Each row was made from one small tree. The marks that hang from a mark follow it in brackets, in alphabetical order. Every link used is in the known rows. Write each row's tree.
Each row is shifted at random along 4 fixed directions that mean nothing.
Known rows:
C(A(K(N(F(M) J(P))))): 82  154  180  -94  129  -21  247  29  -27  -57  5  113  -216  -62  102  152  -214  -23  182  39  -118  96  -263  208  445  -133  -126  98  -17  -36  -13  114  -1  -78  -115  119  62  -31  -147  -274  -235  -14  -84  -72  202  -124  -160  34  217  -274  96  111  6  110  400  -79  -149  174  28  100  -74  -7  -64
N(J(K) Q): 157  24  55  -45  -20  149  122  30  -5  -63  24  0  29  35  112  8  -57  23  -117  41  -11  113  -32  101  100  -23  -23  44  -22  16  -63  -3  -34  4  -112  175  -82  55  -86  -40  -18  67  -35  81  112  -101  5  46  136  17  63  83  69  -27  236  -116  34  320  110  -46  -47  -48  -138
R(E J(X)): 41  -60  73  -9  -77  26  -46  -36  53  -27  -41  94  97  -91  52  -152  16  -88  -42  -56  -31  -166  -27  -48  -105  -5  -85  59  65  33  4  -13  49  -73  23  -29  52  63  131  -38  -77  19  86  -29  -3  -47  36  144  -62  -32  -10  -24  57  -6  -41  -4  -72  -34  2  -109  80  -4  88
H(A(C) J(K(Q(N)) P(G))): 21  23  92  -65  190  -96  186  108  136  141  -166  125  69  -136  272  206  106  68  -180  -16  -220  -141  -179  -18  -117  -290  71  -138  -17  66  50  -145  -84  -14  -188  -43  239  105  51  -155  -188  131  32  -307  -111  133  -35  137  -124  -174  -2  7  115  39  12  -116  -187  -34  236  -50  161  -18  -87
H(J(X(R))): 76  -26  84  -15  55  8  161  -25  117  -11  -103  129  84  -67  120  -43  -7  -7  -147  1  -107  -74  -96  42  58  -90  47  -23  -29  -28  -23  -65  -106  -79  -114  43  29  33  25  10  -105  74  78  -75  21  -7  15  63  5  -104  37  46  100  27  132  -23  -83  132  100  -109  12  -62  -55
E(G M(X) R(K)): 79  42  105  -5  -37  25  221  -73  156  -81  -81  53  30  57  144  -142  -125  -79  19  23  -108  -11  -175  69  156  -212  -38  -21  32  -114  -42  60  -110  -101  -141  -40  -58  55  -11  -33  -193  57  -65  110  125  -111  -57  1  114  -83  147  72  64  244  312  -121  -277  206  79  -143  -75  41  78
A(C(J) K(N) Q(F M)): -133  5  11  -118  169  2  116  -47  40  230  -20  -30  13  -68  145  404  79  135  -62  167  -288  -51  -133  -82  -145  -137  -43  -175  -24  120  22  -174  -28  -47  -204  66  210  46  32  -104  43  79  -137  -295  -101  60  16  138  -143  -4  -8  40  56  -2  -85  -73  -151  -232  189  -37  144  111  -33
X(C(A K(N))): 192  -146  -48  5  -68  165  -125  103  125  -97  96  128  178  -55  -17  -26  155  -146  -308  -121  143  -114  45  49  -226  61  -55  -69  12  -133  -55  -85  46  -51  3  -23  -131  71  177  -9  -7  104  182  -74  -21  3  113  176  -93  80  16  -60  25  -112  -62  100  -9  27  -15  -85  98  -79  -114
X(R(E J K(A Q(N)) M)): 82  55  181  1  -115  126  130  42  180  -124  -156  188  62  47  45  -66  -41  -69  -45  -99  -33  -45  -107  93  198  -126  111  141  31  -129  50  -43  -62  -127  -189  65  -16  -13  -67  -31  -101  79  81  85  119  -154  -19  63  91  -133  118  69  -48  -11  185  -90  -113  184  73  -95  -96  -71  78
K(N(C(A)) Q(E(G) F(M))): 275  61  46  -51  -71  201  -96  172  57  -64  139  -64  30  57  61  31  -14  94  -4  -19  -53  58  -18  68  31  -104  -88  82  -3  23  34  -10  73  -183  -91  199  -94  35  -67  61  74  -107  -72  107  47  -81  13  73  120  25  229  9  -36  -52  48  -190  -65  139  57  89  -39  44  60
R(K(Q(E)) M(X)): 132  -127  2  6  -40  132  90  24  293  -25  -59  176  215  18  130  6  250  -154  -387  -74  89  -93  -40  30  -187  -49  66  -49  8  -126  -87  -180  -130  28  -191  -106  -33  131  89  -46  -112  263  244  -10  51  -65  76  93  -77  14  46  24  68  29  57  -60  -106  102  132  -172  27  -169  -117
M(X(J R(Q))): -42  -18  118  -20  -38  -20  -14  94  89  -97  1  144  31  -131  -101  -63  -15  -107  69  -64  39  -214  -126  5  79  -31  -102  45  90  -162  31  -12  128  -97  49  -131  -23  -72  193  -70  -131  -30  151  -123  54  -30  -6  44  -66  -119  -32  3  -40  38  -19  124  -159  -246  -101  -90  90  -39  175
H(A(K) J(P(X))): -122  64  148  -83  138  -183  35  163  -46  34  -60  93  -111  -291  26  114  -80  7  252  -42  -186  -252  -209  -62  10  -143  -154  12  115  32  148  40  170  -104  19  -130  254  -56  140  -223  -294  -112  45  -312  -130  68  -109  84  -94  -256  -52  0  -7  136  -32  75  -262  -355  -49  67  181  77  203
X(C J R(E)): -40  -90  56  -30  20  97  91  -313  7  99  -206  -57  116  48  135  -72  -92  223  -128  40  -243  -93  -9  -29  -54  -216  150  -40  34  131  -14  -116  -121  -78  -72  220  119  83  28  173  236  25  -188  -63  -61  46  156  133  -126  109  -17  100  101  -132  -50  -107  5  49  227  -228  30  63  -34
P(G X(C J(K) R(E M))): 58  -90  98  20  84  -42  72  -232  172  -6  -205  192  167  -135  153  -41  78  -12  -228  -137  -109  -244  -140  -74  -150  -255  62  -84  133  -10  0  -236  -77  -21  -97  -100  171  72  173  -7  -16  152  40  -270  -91  54  82  184  -271  -84  -66  66  109  -77  -154  37  -107  -85  160  -221  161  -54  -66
F(M Q(K(A) N(C J))): 301  23  1  -27  40  169  82  227  139  -94  183  97  143  -2  103  105  163  -71  -258  -44  138  66  -23  124  8  -15  -13  58  -42  -109  -106  -143  -59  -22  -176  60  -159  56  -90  34  -123  151  225  52  166  -97  38  62  124  -57  134  90  -15  -17  141  -77  -50  267  90  64  -64  -201  -137
C(A(K(N Q(F))) J): 116  -33  23  -61  -76  181  -100  143  29  -42  96  29  44  -43  -15  121  16  -6  -56  22  -11  9  15  25  -59  55  -121  -15  5  7  35  -27  104  -130  -38  116  -34  18  70  -66  68  -28  -34  -46  -37  -43  17  148  7  15  72  -41  -18  -76  -38  -46  -18  -58  -18  14  83  69  27
N(A(C) J(K X) Q(F(M))): 99  95  13  -76  84  -18  3  98  -58  73  148  -36  -16  -161  108  168  39  41  24  -10  -67  -79  -83  -46  -43  -59  -208  67  51  73  -25  -50  128  -19  44  27  115  15  54  -139  -24  -11  6  -172  30  5  -10  141  -61  -62  12  31  91  -7  -94  -31  -90  -88  34  67  131  8  -59
J(K(A Q(F))): 59  -13  73  -111  -28  124  -41  -1  13  152  -78  -103  41  5  70  106  -8  196  -39  -1  -153  -1  37  -62  -113  -136  -28  -14  12  156  1  -60  25  -141  -23  169  135  61  21  16  178  -107  -181  -59  -71  59  95  146  -56  30  30  -64  -1  -58  -128  -130  -61  -106  147  -80  125  145  35
A(Q(E(G(H(J(P))) M R))): 36  48  19  -46  -63  -3  -80  163  -2  -12  89  -117  52  -160  62  -43  -52  -3  128  20  -189  -167  -86  -133  -129  -122  -164  11  14  25  136  22  145  -157  68  -64  -9  13  208  5  -127  -137  10  -85  -30  -27  -54  104  -30  -52  143  -17  75  65  -71  -65  -319  -158  -54  -2  105  109  252
J(K(A Q(M)) P(G(H)) X): 213  132  237  -87  125  -49  242  118  225  -45  -159  238  -102  -80  138  127  -24  -96  -44  -66  -98  33  -303  156  388  -253  20  31  -49  -117  64  -9  -84  -142  -228  -13  63  7  -109  -232  -329  -5  20  -131  194  -55  -176  -39  173  -369  99  -7  -16  86  368  -82  -196  192  65  -3  18  -101  -50
E(F(Q) M(X(C)) R(J(K))): -33  17  87  -17  -34  -42  17  -104  40  62  -13  -25  27  -97  79  -120  -108  -1  150  -22  -119  -201  -147  -98  -12  -235  -158  5  105  -2  5  32  70  -134  103  -113  90  57  224  -46  -69  -64  -87  -96  -18  52  -15  145  -95  -72  65  -27  79  175  -28  -33  -303  -205  -1  -119  102  168  192
E(F(Q) G(H(J(P))) M): 127  52  48  -1  -153  62  -99  185  -29  -100  143  -90  71  -122  68  -211  -117  -43  133  4  -67  -135  -45  -69  -38  -108  -164  72  31  -16  71  78  127  -147  118  1  -79  14  182  46  -154  -146  41  31  37  -45  -50  97  43  -74  174  -25  68  95  -3  -80  -248  -28  -108  22  35  87  262
M(X(J R(K(N Q(F))))): 109  -23  155  -28  -22  155  193  -30  208  -19  -163  126  75  108  84  39  -11  42  -147  11  -94  35  -105  122  242  -135  134  4  -51  -109  -4  -61  -118  -119  -241  169  -31  26  -83  -9  52  80  -44  35  106  -79  16  31  90  -80  100  90  12  -1  218  -126  -37  204  146  -148  -60  -44  -43
G(H(A J(K(Q) P X(C)))): 324  -32  65  76  -148  155  21  299  129  -232  32  194  163  -81  59  -264  73  -177  -251  -108  98  -92  -35  131  101  13  79  107  -119  -125  103  26  6  -87  -18  100  -218  63  89  6  -215  55  336  48  119  -63  -18  39  168  -105  145  -21  113  -114  217  -78  17  408  -79  -20  -18  -186  -53
N(C F J(X) Q): 42  -38  -66  -65  154  78  30  -114  -40  208  -29  -129  102  -63  222  217  133  150  -268  4  -129  -62  48  -89  -254  -84  -52  -74  71  107  -133  -143  -8  83  -53  31  161  160  63  -128  162  101  -103  -163  -65  84  105  214  -180  117  -84  59  197  -85  -127  -75  -17  -36  265  -126  130  -12  -251
G(H(A(C) J(K(N(Q)) P))): 31  44  98  -66  -5  90  27  134  -110  91  -68  -109  -17  -56  117  26  -122  179  83  67  -249  -29  -44  16  78  -165  35  70  -67  156  167  92  73  -77  -41  273  119  58  -49  -63  38  -118  -131  -56  -39  26  -33  93  65  -24  73  29  88  -91  80  -222  -36  127  116  40  56  89  38
F(Q(E K M)): 90  34  25  -140  51  89  -44  56  72  140  86  -90  29  -42  56  207  78  169  23  10  -139  -59  -42  -94  -178  -115  -106  27  72  135  10  -135  49  -133  -105  131  116  16  6  99  65  -83  -74  -56  -96  -24  48  33  -49  54  102  43  -72  -8  -100  -84  -138  -101  97  49  75  79  121
R(K(N(F))): 110  -10  90  -30  -90  159  11  43  -2  -34  10  0  37  37  36  -54  -35  7  -37  -32  -12  27  22  65  33  -10  -28  73  1  -8  -28  32  28  -45  -73  170  -62  33  -43  -41  4  -18  -17  94  71  -116  47  81  90  20  78  38  -17  -20  106  -61  -18  180  57  -45  -40  6  14
C(J(K P)): 245  -81  5  2  -102  203  61  -36  56  -108  11  75  162  32  131  -146  3  -67  -262  28  35  63  21  105  -45  35  -11  7  -77  63  -50  -10  -89  -28  -53  197  -136  120  21  38  -3  124  51  106  82  -68  63  109  122  76  85  9  96  -117  185  -142  79  407  57  -106  -10  -59  -146
E(G M(X(C)) R(Q)): -114  87  147  -53  -31  -20  -25  -98  -58  89  -77  -167  -92  -12  4  -110  -255  176  381  69  -288  -157  -118  -96  96  -319  -126  31  164  86  94  119  135  -200  62  35  138  -2  94  31  70  -266  -327  -6  -65  28  -22  39  -35  25  84  22  -22  115  10  -119  -273  -247  41  -96  71  293  352
X(C(J K(A N))): 49  -55  64  -68  26  103  -85  -5  13  52  -43  14  17  -38  -11  106  -37  60  -35  -30  -71  -69  -9  20  -21  -66  -64  -23  43  -10  25  -15  90  -148  -7  75  57  17  82  -43  107  -82  -133  -124  -49  72  53  175  -74  36  -1  -40  -43  -91  -31  30  -37  -148  24  -63  126  98  11
K(Q(E F N)): 210  147  151  -96  -84  167  15  299  71  -147  126  19  -121  47  -44  70  -87  59  173  -2  -69  118  -138  140  293  -60  -67  146  3  -37  143  73  102  -234  -188  267  -159  -95  -177  43  -91  -190  -40  163  105  -208  -98  -121  323  -92  245  42  -195  11  288  -104  -55  240  -69  154  -103  18  186
N(A C J Q(F K M(X))): 349  87  -65  -40  -102  337  -122  375  39  -148  311  -100  53  46  -67  134  113  40  -44  -32  128  83  14  65  22  92  -129  171  62  -80  40  -4  193  -60  -93  222  -252  -46  -69  13  104  -22  85  209  61  -171  11  -13  199  178  170  110  -67  -157  83  -107  56  300  -53  146  -35  -103  -30
P(X(C J(K(Q)) R(E))): -4  37  222  -44  67  -19  126  -175  26  0  -210  87  -50  -61  58  -28  -184  134  109  -30  -210  -85  -168  20  255  -245  47  52  76  36  87  -48  11  -147  -82  97  137  -2  -6  -22  11  -88  -188  -140  14  10  -15  55  -29  -146  18  82  -5  -22  92  -54  -76  -50  99  -114  30  80  81
P(G X(C(A))): 215  -120  23  23  -38  198  -42  -21  107  -158  -29  100  152  11  78  -129  26  -7  -233  -13  12  8  -1  71  -96  -112  64  -76  91  23  11  -84  -68  -42  -167  147  -72  101  -4  104  49  73  6  41  -86  -39  83  81  3  60  26  53  11  -125  41  -93  80  236  131  -78  24  -60  -80
Q(E K N(A F(M) J(X))): 365  85  -20  -89  -107  306  -185  180  -91  -1  272  -208  8  30  11  26  -18  200  121  1  -62  93  99  1  7  48  -180  235  49  212  50  46  183  -145  20  456  -90  0  -127  151  286  -198  -142  236  -7  -177  51  66  195  191  222  115  -60  -219  -37  -213  113  319  -13  184  -13  58  78
X(C(A K(Q(N))) J R(M)): 250  2  70  15  -68  261  141  -3  191  -206  -41  179  90  101  48  -27  -59  -2  -226  -15  2  59  -87  204  248  -95  148  17  -1  -156  14  -80  -133  -155  -211  257  -185  -6  -87  138  69  117  3  90  80  -111  24  13  145  24  173  119  -6  -171  291  -96  78  434  61  -74  -126  -100  -135
M(X(R(Q))): 65  -114  39  -9  -143  293  8  -135  36  23  -105  -95  163  159  51  -179  -69  175  -107  119  -121  53  108  23  -33  -93  121  17  3  167  -11  -2  -93  -47  -98  347  -21  117  -65  208  308  3  -141  213  -38  -61  151  50  55  214  62  83  59  -149  46  -266  104  254  212  -171  -50  62  14
X(C J(K) R): 24  0  111  -29  36  0  140  -128  38  -16  -96  74  26  -44  50  -50  -95  63  -55  -24  -107  -101  -132  56  128  -149  35  -2  0  -28  -4  -57  -40  -111  -20  92  7  -15  63  35  -3  2  -45  -133  58  16  52  62  -28  -60  7  62  43  -46  84  28  -67  55  54  -143  38  -1  -18
M(X(C(A(K(N(F J)) Q)))): 23  -51  45  -45  65  226  213  -137  23  70  -104  -39  -3  145  160  123  -92  142  -129  168  -207  153  -76  153  202  -147  96  -75  -54  84  -45  9  -130  21  -240  319  49  138  -157  -96  191  119  -214  32  41  -67  26  91  106  56  34  167  142  -56  274  -246  55  302  277  -95  -66  35  -221
E(F(M(X(C(K))))): 144  -116  -22  26  -135  171  -141  38  69  -62  158  4  145  -40  -24  -167  35  -54  -61  -28  94  -116  34  -14  -129  -7  -131  25  58  -21  -15  -3  93  -86  97  34  -119  57  186  91  53  -12  90  28  -24  3  104  116  -41  114  84  -23  35  -39  -88  -14  -49  -30  -73  -48  76  21  65
A(Q(F(M) N)): 25  103  135  -113  -24  82  -1  120  -44  32  111  -87  -96  -31  -8  103  -127  163  282  99  -187  33  -78  3  139  -123  -133  83  51  132  92  37  102  -188  -88  263  59  -71  -95  85  45  -206  -138  19  -34  -87  -25  -24  131  -49  131  43  -118  -4  39  -108  -73  -35  11  131  12  136  223
P(G(H) X(R(E K M))): 277  -60  90  95  -292  273  -121  118  127  -366  45  149  198  -17  -57  -369  -12  -179  -91  -105  135  -30  31  48  20  30  36  178  82  -76  138  -3  46  -51  -98  136  -233  2  3  127  -55  31  213  230  51  -265  28  16  121  14  136  94  -25  -164  48  -97  45  363  -62  -35  -80  -137  135
X(C(A(K(Q)) J(P))): -34  60  114  -57  -33  47  -85  92  -116  -64  68  13  -123  -132  -91  22  -185  25  247  48  -73  -86  -87  51  152  -25  -174  89  72  56  141  106  218  -165  104  75  37  -44  114  -134  -36  -181  -108  -123  -24  9  -57  82  38  -60  28  -16  -56  -74  47  -11  -68  -190  -128  52  93  135  180
H(J(K(A) P X(R(M)))): 281  -18  94  57  -75  99  138  88  179  -165  -59  258  157  -56  100  -207  51  -181  -276  -112  56  -61  -83  148  115  -27  70  76  -124  -104  -8  -36  -117  -71  -57  50  -125  54  56  -31  -202  158  297  28  160  -68  11  109  127  -154  127  -7  131  -60  230  -54  -41  406  -2  -111  -25  -183  -136
N(J(P(X)) Q(E(R) K(A))): 328  -23  -28  -31  -128  372  -136  134  -25  -86  103  -144  143  80  43  -42  16  131  -116  23  -48  147  133  28  -82  20  -3  111  -17  158  87  -9  69  -91  -106  345  -180  116  -96  136  220  -60  -85  261  6  -132  77  102  197  178  194  84  4  -202  60  -269  94  389  98  12  -44  3  -24
E(F G M R): 136  34  21  1  -181  163  -21  -48  -56  -77  72  -183  67  78  96  -276  -212  76  105  72  -142  30  16  -27  -25  -154  -78  -1  18  59  -8  89  -5  -159  32  165  -164  60  36  181  31  -122  -194  233  41  -84  38  86  130  104  227  4  58  94  102  -172  -171  210  22  -95  -66  177  183
N(A(C Q(M)) F J(K)): 26  30  -79  -80  13  75  -143  152  -121  84  219  -142  53  -156  12  187  96  58  -10  9  -20  -114  29  -134  -280  52  -206  14  46  90  -16  -97  206  45  116  20  32  3  181  -105  71  3  43  -173  -60  15  75  207  -150  120  -34  7  56  -131  -276  22  -76  -218  4  37  177  37  -8
E(G(H) M R(Q)): 47  22  29  -23  -82  28  22  18  71  -46  -12  -49  96  -53  93  -103  -46  -53  -13  -8  -107  -117  -68  -88  -105  -172  -72  -44  71  -78  -10  -15  2  -107  -16  -88  -36  47  122  40  -115  -38  -28  -3  54  -62  -5  67  -44  -24  93  0  55  118  10  -53  -293  -50  50  -125  31  66  155
F(M(X(C R(K(N(A)))))): -19  -44  94  -36  99  -54  57  -31  105  98  -57  87  47  -108  25  71  80  -25  -35  -113  -31  -219  -107  2  -8  -174  -34  12  60  -111  -51  -79  36  -38  -2  -109  143  9  117  -111  -34  37  84  -213  27  53  65  136  -183  -100  -50  35  9  47  -93  98  -190  -247  75  -101  119  -43  6

Which tree is each row?
194  -3  -49  -53  -56  217  -125  170  -40  -39  170  -88  71  -8  -6  52  42  53  -71  -39  44  6  76  31  -133  47  -99  55  59  21  -2  11  127  -50  4  179  -103  22  -24  36  112  -35  -15  75  -23  -62  76  88  46  172  69  33  -38  -139  -30  -46  44  147  17  50  30  -9  -33 -> Q(N(A C(K)))
-118  14  101  -54  15  -101  -94  -75  -54  57  -12  -46  -41  -181  -63  -47  -94  63  213  -93  -144  -283  -93  -129  -90  -184  -130  36  139  12  63  -27  167  -142  154  -113  138  -54  244  -9  -43  -169  -43  -212  -81  62  51  132  -194  -43  -26  -36  -30  12  -197  145  -247  -411  -56  -96  169  135  247 -> X(C R(E(M)))
199  -54  86  -1  -11  152  -22  18  -6  -61  -69  59  99  -19  146  -91  -50  52  -94  44  -127  20  -25  65  -27  -130  30  -26  -22  174  111  11  -10  -40  -125  249  29  126  -38  -12  36  20  -92  8  -78  3  9  153  70  12  68  25  56  -149  82  -223  86  280  128  -22  67  37  -41 -> H(A(C(J(K(N) P(G X)))))
-132  94  188  -101  74  -99  -30  -54  -22  164  -109  -38  -128  -133  -37  90  -109  177  280  -50  -253  -225  -130  -92  96  -204  -99  104  117  93  134  1  181  -203  46  13  249  -52  96  -84  39  -256  -187  -225  -89  62  -13  51  -120  -101  3  9  -57  -3  -111  24  -198  -376  22  -40  139  179  268 -> J(X(C R(K(Q(E)))))
141  46  108  -61  -16  47  50  103  -8  -70  3  66  -27  -60  30  -35  -77  -57  7  -42  6  -2  -92  103  138  -33  -87  86  -39  -11  4  64  55  -77  22  57  -42  7  23  -137  -145  -28  40  -17  139  -44  -27  99  126  -113  37  -18  3  -19  177  -30  -81  125  -23  -28  45  -26  -8 -> N(J(K(A) P))
318  45  145  82  -154  182  108  51  115  -387  14  261  53  23  0  -310  -151  -148  -103  -74  96  21  -162  268  353  -84  66  129  -26  -137  75  45  -57  -119  -76  214  -271  -37  -20  57  -137  78  154  130  179  -168  -34  -4  253  -107  174  95  22  -163  363  -72  67  572  -85  -43  -124  -157  -56 -> X(C(A) J(K P(G)) R(M))
249  5  194  41  -143  126  -71  182  77  -286  51  204  56  -65  -86  -222  -67  -155  42  -91  102  -5  -77  113  196  22  -60  130  10  -83  110  52  117  -117  -62  88  -194  -42  -1  -33  -135  -46  124  87  92  -169  -44  56  165  -144  111  29  -82  -75  144  -5  24  237  -99  6  -21  -72  117 -> P(G X(R(J(K(N)))))
25  41  55  -71  -74  199  -14  54  -167  -20  75  -170  -51  35  12  -10  -165  159  130  89  -113  106  47  42  73  -30  -66  81  36  130  0  83  80  -35  -23  311  -16  9  -106  28  133  -116  -152  135  21  -110  39  53  129  75  60  81  -11  -53  71  -129  44  133  70  38  -58  86  41 -> N(A(Q) F)
214  51  85  49  -316  266  -13  210  65  -304  42  20  123  111  -24  -339  -137  -128  -4  -24  62  68  20  112  167  -5  15  164  -17  -135  76  134  27  -134  -74  166  -308  9  -75  105  -91  -64  73  338  212  -253  -18  -37  272  -6  216  51  -21  23  247  -180  -102  392  -37  -37  -183  -28  186 -> E(G(H) R(K(A) Q))
193  -53  -40  -54  -55  203  -5  149  143  30  168  -10  194  -4  84  130  210  38  -212  22  -30  3  44  -43  -244  -15  -48  -45  -19  66  -44  -183  -28  -80  -163  175  -60  63  6  159  78  76  116  13  -47  -78  116  67  7  73  128  41  -3  -78  -109  -93  -32  119  105  19  48  -39  -17 -> A(Q(F(M) K N))
136  -62  71  18  17  205  219  9  86  -52  -205  54  123  53  225  -48  -43  119  -245  107  -206  66  -58  113  125  -202  285  -40  -74  78  101  -46  -203  -41  -290  310  12  146  -157  78  3  108  -35  34  -7  -30  10  15  128  -30  98  153  133  -93  280  -301  54  439  255  -77  -91  -74  -147 -> G(H(A(K(Q)) J(P(X(C)))))
173  -20  116  -38  -97  161  -109  70  -22  -62  -33  -54  49  -63  35  -128  -140  135  110  57  -129  24  5  -45  31  -96  -41  80  83  187  169  52  96  -127  -56  264  37  18  -39  88  108  -173  -177  51  -130  -59  -10  42  58  29  69  55  -13  -133  -21  -206  45  140  55  38  77  101  159 -> P(G(H(J(K))) X)
69  105  211  -85  134  -63  -42  194  116  -142  -27  209  -174  -187  -68  219  -91  -53  199  -113  -40  -82  -275  62  259  -160  -178  43  184  -149  172  -5  212  -215  -123  -153  80  -105  45  -225  -242  -165  -65  -240  -19  -2  -178  16  10  -284  36  1  -185  82  115  111  -196  -303  -108  108  115  44  168 -> P(G X(C(J K(A Q(E)))))
227  -30  54  -35  -128  295  -28  249  127  -119  126  28  79  102  -52  -34  49  -20  -64  57  42  112  4  143  125  7  28  47  -70  -48  59  9  -1  -111  -178  260  -229  4  -97  113  32  -7  101  223  76  -152  32  -24  248  60  170  18  -101  -90  203  -134  48  303  -4  32  -62  -74  51 -> K(A(Q(M(X) N)))
209  16  17  39  -159  265  75  -48  138  -245  -26  114  91  118  73  -172  -115  -25  -137  -23  -30  16  -118  139  147  -132  71  60  59  -100  30  -16  -93  -138  -161  233  -174  21  -23  141  29  72  1  188  66  -148  0  13  152  58  199  94  30  -91  257  -144  -21  414  46  -60  -150  -33  -14 -> X(C(A J) R(M Q(E(F))))
309  -52  95  32  -53  44  19  266  209  -176  43  267  147  -138  68  -120  145  -269  -258  -128  125  -73  -97  89  41  24  -35  15  -79  -178  29  -38  12  -45  -91  -75  -150  40  85  -120  -292  99  309  -68  122  -97  -57  76  66  -200  79  -34  73  2  137  34  -71  240  -51  -23  67  -196  -60 -> P(G(H(J(K(N) X))))
264  17  -40  -85  -27  189  55  123  215  26  71  -47  140  86  169  151  169  90  -222  -36  -154  13  -70  -11  -188  -124  -30  -60  1  36  -9  -134  -58  -155  -253  200  -58  70  -70  130  68  29  -42  68  -18  -125  55  12  70  75  198  74  -4  6  34  -148  -128  267  152  -11  9  6  -6 -> Q(E(G) F K N)
211  1  0  -15  -63  171  19  246  135  -148  157  109  106  5  -27  11  119  -105  -181  -16  107  23  -51  101  -21  32  15  19  -71  -119  9  -93  -15  -81  -146  61  -240  -5  -14  52  -174  88  227  64  129  -108  45  15  138  -2  136  13  -78  -39  129  -15  -68  215  -35  16  -34  -142  -12 -> Q(K(A(C)) M)
66  13  192  10  -165  160  -52  -38  22  -32  -112  5  29  51  13  -210  -163  36  202  43  -128  -44  -30  24  132  -142  -20  153  70  120  146  140  76  -125  -47  194  45  44  -18  -27  89  -95  -157  160  -26  -99  -18  107  105  32  117  53  -19  -83  104  -243  -41  161  47  -78  4  122  224 -> E(R(J(P(G)) K(N) M(X)))
323  -202  -160  84  -169  270  -100  54  235  -145  201  72  350  19  84  -207  241  -178  -439  -92  191  -79  71  9  -329  46  -42  -52  -35  -113  -81  -130  -56  -24  -6  -20  -307  165  213  179  14  213  298  114  41  -58  162  148  -27  177  175  -11  140  -35  -54  -50  -69  237  -3  -124  7  -137  -128 -> Q(E(F(M(X(C(K)))) R))
133  -47  65  12  38  18  154  8  135  -43  -85  173  135  -90  140  -85  56  -80  -237  -30  -62  -101  -86  65  12  -59  54  -19  -74  -37  -23  -68  -111  -49  -86  16  -13  72  75  -25  -158  128  186  -81  57  -3  22  93  20  -119  45  24  139  -13  147  -24  -74  204  77  -127  22  -124  -108 -> H(J(P X(R)))
68  23  90  -51  11  66  -47  94  -56  -46  62  14  -41  -57  -27  28  -79  -2  78  7  -10  -22  -49  68  90  -5  -111  56  28  -37  35  52  128  -99  -16  54  -49  -21  14  -89  -61  -93  -48  -27  51  -24  -19  86  65  -11  38  -9  -71  -39  102  12  -40  -24  -37  19  39  27  72 -> K(N(C(J)))
85  -128  80  20  -167  223  -202  -27  -7  47  -58  -36  149  33  -54  -198  12  68  -34  -33  -24  -172  117  3  -81  -62  49  97  15  73  86  15  106  -110  99  195  3  66  151  67  259  -78  -27  39  -44  42  163  218  -68  167  28  -26  -6  -258  -148  -104  68  -21  3  -157  125  51  123 -> R(K(A N) M(X(C J(P))))
148  -74  96  -13  21  41  -26  -118  91  79  -151  117  106  -63  151  -64  44  0  -167  -68  -123  -152  -64  7  -91  -173  -15  -39  23  122  18  -35  -6  -84  -15  82  162  148  119  -111  73  36  -73  -158  -84  81  47  230  -111  -35  -21  -40  123  -146  -47  -99  -7  83  145  -145  174  39  -78 -> R(J(K(N) P(G) X(C(A))))
-69  65  140  -89  -84  78  -69  -7  -87  97  -71  -96  -39  -31  -16  -8  -151  174  275  61  -207  -110  -25  -95  -8  -110  -104  132  127  217  104  73  165  -163  29  190  179  4  26  -6  110  -202  -222  1  -93  -17  8  71  0  43  27  36  -67  -86  -60  -156  -77  -120  50  -17  78  200  277 -> R(J(P) Q(K))
